Below is a small trained network, with its code and all its weights. Each question gives an input and a target symbol and asks what happens when units are switched off, that is, made to give their printed mean instead of their output.

import numpy as np


def w(rows, s, z=0):
    codes = np.array(rows[::2]) - 128.0
    scale = np.full(codes.shape[1], s)
    scale[-1] = z or s
    return codes * scale


def norm(h):
    return h / np.sqrt((h * h).mean(-1, keepdims=True) + 1e-5)


def f(y):
    return np.maximum(y, 0)


def softmax(a):
    e = np.exp(a - a.max(-1, keepdims=True))
    return e / e.sum(-1, keepdims=True)


def log_softmax(a):
    a = a - a.max(-1, keepdims=True)
    return a - np.log(np.exp(a).sum(-1, keepdims=True))


def net(x, mask):
    ids = ['βδεζηλμπσψω'.index(c) for c in x.split()]
    T = len(ids)
    res = E[ids] + P[:T]
    u = 0
    for l in range(3):
        q, k, v = (norm(res) @ M[l].T for M in (Q, K, V))
        z = softmax(np.where(np.tri(T) > 0, q @ k.T / 3**0.5, -1e9)) @ v
        res = res + np.where(mask[u], z, O[l][:, -1]) @ O[l][:, :-1]
        u += 1
        y = f(norm(res) @ A[l][:, :-1].T + A[l][:, -1])
        res = res + np.where(mask[u : u + 4], y, B[l][:, -1]) @ B[l][:, :-1]
        u += 4
    return log_softmax(norm(res)[-1] @ U[:, :-1].T + U[:, -1])


Q, K, V, O, A, B = {}, {}, {}, {}, {}, {}
E = w([
[156,242,171,94],'β',
[67,159,128,137],'δ',
[73,120,167,126],'ε',
[106,42,86,68],'ζ',
[101,177,5,145],'η',
[67,126,135,136],'λ',
[66,128,141,132],'μ',
[83,143,152,146],'π',
[194,127,135,87],'σ',
[185,107,83,164],'ψ',
[141,172,215,255],'ω',
],0.0071)
P = w([
[176,4,153,236],'0',
[113,124,110,120],'1',
[119,144,113,102],'2',
[113,156,122,94],'3',
[113,168,126,92],'4',
[118,171,133,77],'5',
[113,183,143,82],'6',
[105,186,141,83],'7',
[104,195,146,80],'8',
[105,201,146,77],'9',
[100,212,148,77],'10',
[89,208,151,69],'11',
],0.003)
Q[0] = w([
[145,124,81,204],'0.h0',
[25,64,93,201],'0.h0',
[48,155,254,155],'0.h0',
],0.011)
K[0] = w([
[154,177,106,250],'0.h0',
[4,35,136,231],'0.h0',
[2,207,117,101],'0.h0',
],0.0088)
V[0] = w([
[110,100,88,128],'0.h0',
[209,123,163,146],'0.h0',
[33,30,5,122],'0.h0',
],0.0032)
O[0] = w([
[106,161,137,142,71],'0.h0',
[144,105,103,61,7],'0.h0',
[40,253,182,179,1],'0.h0',
],0.0031,0.00049)
A[0] = w([
[211,174,109,243,17],'0.n0',
[178,120,13,67,1],'0.n1',
[149,96,2,167,107],'0.n2',
[201,219,112,154,19],'0.n3',
],0.0084,0.00057)
B[0] = w([
[235,218,233,80,178],'0.n0',
[75,124,190,41,254],'0.n1',
[35,22,2,84,198],'0.n2',
[16,100,94,224,192],'0.n3',
],0.0065,0.0049)
Q[1] = w([
[130,176,172,133],'1.h0',
[68,145,57,204],'1.h0',
[22,255,134,92],'1.h0',
],0.0094)
K[1] = w([
[183,133,135,154],'1.h0',
[129,148,74,221],'1.h0',
[187,2,130,220],'1.h0',
],0.0099)
V[1] = w([
[160,5,254,56],'1.h0',
[144,52,201,25],'1.h0',
[145,153,153,69],'1.h0',
],0.0041)
O[1] = w([
[43,106,255,240,253],'1.h0',
[20,121,189,235,232],'1.h0',
[127,172,136,101,152],'1.h0',
],0.0036,0.0034)
A[1] = w([
[149,176,120,159,125],'1.n0',
[124,132,166,133,141],'1.n1',
[177,7,134,77,255],'1.n2',
[183,51,124,172,87],'1.n3',
],0.013,0.00072)
B[1] = w([
[128,123,143,97,169],'1.n0',
[120,167,74,121,255],'1.n1',
[253,85,230,141,229],'1.n2',
[167,180,59,143,140],'1.n3',
],0.012,0.0036)
Q[2] = w([
[136,1,127,98],'2.h0',
[121,126,71,157],'2.h0',
[66,177,15,107],'2.h0',
],0.017)
K[2] = w([
[68,98,145,24],'2.h0',
[111,104,54,149],'2.h0',
[179,141,1,137],'2.h0',
],0.015)
V[2] = w([
[101,190,109,105],'2.h0',
[49,133,186,169],'2.h0',
[122,102,99,246],'2.h0',
],0.013)
O[2] = w([
[168,71,213,118,54],'2.h0',
[154,34,65,254,249],'2.h0',
[253,206,15,154,5],'2.h0',
],0.0076,0.0019)
A[2] = w([
[194,100,176,103,2],'2.n0',
[120,102,6,53,85],'2.n1',
[205,159,129,129,244],'2.n2',
[240,59,139,58,31],'2.n3',
],0.018,0.0019)
B[2] = w([
[136,135,80,172,225],'2.n0',
[72,73,48,66,252],'2.n1',
[148,155,184,114,240],'2.n2',
[169,3,115,177,207],'2.n3',
],0.025,0.0039)
U = w([
[193,24,97,221,178],'β',
[34,58,253,121,6],'δ',
[201,169,41,139,216],'ε',
[55,81,29,39,90],'ζ',
[109,179,205,2,80],'η',
[186,121,151,65,139],'λ',
[191,128,134,65,187],'μ',
[199,200,236,168,234],'π',
[63,175,67,236,60],'σ',
[95,189,132,111,125],'ψ',
[79,182,145,132,104],'ω',
],0.0088,0.0017)

Each question gives the input, a string of symbols that net reads in full, and the target symbol t.
The units are the heads (3 rows each of Q, K, V and O) and the neurons (one row each of A and B). Each row of codes is followed by its name. A weight is (code - 128) times the scale printed after its matrix; where a second scale follows, it is the last column's (O, A, B and U).
mask holds one flag per unit, layer by layer, with each layer's heads first. A switched-off unit (its flag False) gives its mean, the last column of its rows in O or B, instead of its output. The means were averaged over made-up inputs and are rounded, as every weight is.
A unit's drop is (log p(t) with every unit on - log p(t) with that unit switched off) / (log p(t) with every unit on - log p(t) with every unit switched off).
The circuit of an input: a set's keep is (log p(t) with only the set's units on - log p(t) with every unit switched off) / (log p(t) with every unit on - log p(t) with every unit switched off). Starting from the 12 units with the biggest drops (on a tie, the unit counted first), units are removed one at a time, each time the one whose removal leaves the highest keep (on an exact tie, the one counted first), for as long as the keep stays at least 0.8.
circuit, biggest first: the units of the circuit, biggest drop first
most important unit: the unit with the biggest drop
k most important neurons: the k neurons with the biggest drops, biggest first
top k neurons in layer l: the k neurons of layer l with the biggest drops, biggest first
input σ λ ψ π λ, target σ: top 3 neurons in layer 0	(0.n2, 0.n1, 0.n3)
input ε σ σ η σ σ η π ε, target ε: circuit, biggest first	(2.h0, 0.n1, 1.n2, 1.n3)
input η λ β ω ε, target η: circuit, biggest first	(1.h0, 2.h0, 0.h0, 0.n1)
input π η ψ δ σ ψ ε ω ω σ η β, target π: 2 most important neurons	(0.n2, 1.n1)
input β δ ε ψ σ ε μ, target β: circuit, biggest first	(0.n1, 2.h0)
input β λ ψ ω ε, target β: most important unit	2.h0
input σ π ε ε ω σ σ ψ ω δ ζ, target β: circuit, biggest first	(1.n2, 2.n3)
input σ ε σ, target δ: circuit, biggest first	(0.n1, 2.h0)
input δ ε σ ε σ σ δ, target δ: 3 most important neurons	(1.n0, 0.n2, 0.n1)
input π ε σ ω δ η λ ω ζ σ μ δ, target π: top 2 neurons in layer 1	(1.n1, 1.n3)
input δ ζ σ σ σ ζ, target δ: 3 most important neurons	(2.n1, 2.n3, 0.n1)
input η η ψ ζ π λ, target η: circuit, biggest first	(1.h0, 2.h0, 0.h0)
input ε σ ε μ β, target ε: circuit, biggest first	(2.h0, 0.n1, 1.n3)
input ε λ π π ψ σ σ σ ε ε β μ, target ε: circuit, biggest first	(0.n1, 2.h0, 1.n3, 1.n2)
input β ζ σ ω δ η μ ζ η σ σ δ, target β: circuit, biggest first	(2.h0)
input σ η σ ζ η β, target σ: circuit, biggest first	(1.h0, 1.n2, 2.h0)
input σ ε ω ε ε ζ ω η ε σ ζ, target δ: 4 most important neurons	(0.n1, 0.n2, 2.n1, 2.n3)
input σ ω ε ε η β, target σ: 2 most important neurons	(0.n0, 0.n2)
input η δ σ ω ψ η μ δ, target η: circuit, biggest first	(1.h0, 2.h0)
input δ β σ ω δ δ σ ζ δ, target δ: 2 most important neurons	(1.n0, 0.n0)
input β σ ε μ ω β β, target β: circuit, biggest first	(2.h0)
input δ σ η η σ δ β, target δ: 4 most important neurons	(1.n0, 0.n1, 1.n1, 2.n1)
input δ ε π, target δ: 4 most important neurons	(1.n0, 0.n2, 0.n1, 1.n1)
